Below is a small trained network, with its code and all its weights. Each question gives an input and a class and asks what happens when units are switched off, that is, made to give their printed mean instead of their output.

import numpy as np


def w(rows, s, z=0):
    codes = np.array(rows[::2]) - 128.0
    scale = np.full(codes.shape[1], s)
    scale[-1] = z or s
    return codes * scale


def norm(h):
    return h / np.sqrt((h * h).mean(-1, keepdims=True) + 1e-5)


def f(y):
    return np.maximum(y, 0)


def log_softmax(a):
    a = a - a.max(-1, keepdims=True)
    return a - np.log(np.exp(a).sum(-1, keepdims=True))


def net(x, mask):
    res = np.array(x, float).reshape(1, 8) / 4 @ E
    u = 0
    for l in range(3):
        y = f(norm(res) @ A[l][:, :-1].T + A[l][:, -1])
        res = res + np.where(mask[u : u + 4], y, B[l][:, -1]) @ B[l][:, :-1]
        u += 4
    return log_softmax(norm(res)[-1] @ U[:, :-1].T + U[:, -1])


A, B = {}, {}
E = w([
[116,109,199,18,163,17,113,108,29],'x0',
[104,82,156,234,100,154,130,199,213],'x1',
[57,161,96,119,133,103,174,152,78],'x2',
[111,122,118,178,190,40,130,160,95],'x3',
[70,80,142,154,187,34,189,153,202],'x4',
[215,32,185,130,78,108,37,103,76],'x5',
[93,215,87,182,183,81,78,137,132],'x6',
[128,140,72,11,253,156,118,250,141],'x7',
],0.0041)
A[0] = w([
[2,206,99,80,192,52,220,170,142,97],'L0N1',
[89,183,144,125,185,51,153,183,115,3],'L0N2',
[155,167,79,149,178,220,47,129,168,134],'L0N3',
[99,110,185,227,112,20,140,131,194,79],'L0N4',
],0.0048,0.0049)
B[0] = w([
[75,100,162,122,207,72,155,183,194,255],'L0N1',
[96,96,3,200,191,130,106,157,105,154],'L0N2',
[190,132,187,101,82,148,43,124,85,220],'L0N3',
[87,142,33,198,236,31,155,186,118,212],'L0N4',
],0.0062,0.004)
A[1] = w([
[58,151,64,69,235,135,242,217,97,72],'L1N1',
[149,55,171,36,142,77,169,114,38,83],'L1N2',
[149,58,164,188,56,253,129,115,154,139],'L1N3',
[155,246,115,48,159,172,139,129,167,2],'L1N4',
],0.0046,0.0036)
B[1] = w([
[57,12,212,206,231,42,232,198,229,255],'L1N1',
[189,160,183,109,69,112,189,3,90,192],'L1N2',
[53,170,176,50,59,213,161,137,175,216],'L1N3',
[143,130,49,238,139,26,14,109,64,153],'L1N4',
],0.0049,0.0047)
A[2] = w([
[194,2,162,149,127,89,160,77,28,105],'L2N1',
[229,57,175,171,89,141,78,150,161,52],'L2N2',
[242,104,114,71,85,66,129,100,47,4],'L2N3',
[178,69,168,218,39,163,195,95,190,125],'L2N4',
],0.0049,0.0028)
B[2] = w([
[187,191,35,112,144,19,51,93,4,244],'L2N1',
[72,43,123,92,217,97,207,131,195,198],'L2N2',
[127,242,62,171,40,89,49,89,66,208],'L2N3',
[47,138,51,221,193,83,253,68,158,254],'L2N4',
],0.0052,0.0032)
U = w([
[226,214,91,85,86,47,23,21,11,238],'0',
[141,88,210,7,207,41,165,67,134,3],'1',
[53,122,114,195,12,239,220,29,220,50],'2',
[206,118,131,50,134,241,18,231,175,69],'3',
[31,82,76,228,254,15,215,201,222,208],'4',
],0.0079,0.005)

Each question gives the input, the list of numbers given to net, and the class t.
The units are the neurons (one row each of A and B). Each row of codes is followed by its name. A weight is (code - 128) times the scale printed after its matrix; where a second scale follows, it is the last column's (A, B and U).
mask holds one flag per neuron, layer by layer. A switched-off neuron (its flag False) gives its mean, the last column of its row in B, instead of its output. The means were averaged over made-up inputs and are rounded, as every weight is.
A unit's drop is (log p(t) with every unit on - log p(t) with that unit switched off) / (log p(t) with every unit on - log p(t) with every unit switched off).
The circuit of an input: a set's keep is (log p(t) with only the set's units on - log p(t) with every unit switched off) / (log p(t) with every unit on - log p(t) with every unit switched off). Starting from all 12 units, units are removed one at a time, each time the one whose removal leaves the highest keep (on an exact tie, the one counted first), for as long as the keep stays at least 0.8.
circuit, biggest first: the units of the circuit, biggest drop first
most important unit: the unit with the biggest drop
k most important neurons: the k neurons with the biggest drops, biggest first
drop when u is switched off: that unit's drop, to one decimal
input [3,-1,-3,0,-7,-2,5,7], class 0: circuit, biggest first -> L0N3, L1N4
input [8,-2,-8,-7,-1,-6,8,-1], class 0: circuit, biggest first -> L0N4, L1N1
input [-7,-6,-8,8,-1,1,-1,-1], class 2: most important unit -> L1N3
input [5,3,-5,-2,0,-7,-7,-3], class 2: circuit, biggest first -> L0N1, L1N1
input [2,1,-6,-5,-3,6,5,-6], class 2: circuit, biggest first -> L1N3, L2N4
input [0,-1,8,3,-8,0,-5,4], class 0: 2 most important neurons -> L0N4, L0N1
input [-3,3,-1,5,-6,-2,1,-3], class 2: 2 most important neurons -> L1N1, L1N3
input [-6,3,-4,-7,-1,4,6,2], class 3: 2 most important neurons -> L0N3, L1N1
input [5,8,-1,-7,-2,0,3,1], class 3: 2 most important neurons -> L1N1, L1N2
input [-3,5,8,1,-7,-1,1,-3], class 2: drop when L0N1 is switched off -> 0.0
input [8,3,-2,1,5,3,-3,1], class 0: drop when L0N1 is switched off -> 0.2
input [8,0,-6,-5,1,2,-5,-6], class 0: drop when L2N1 is switched off -> 0.2
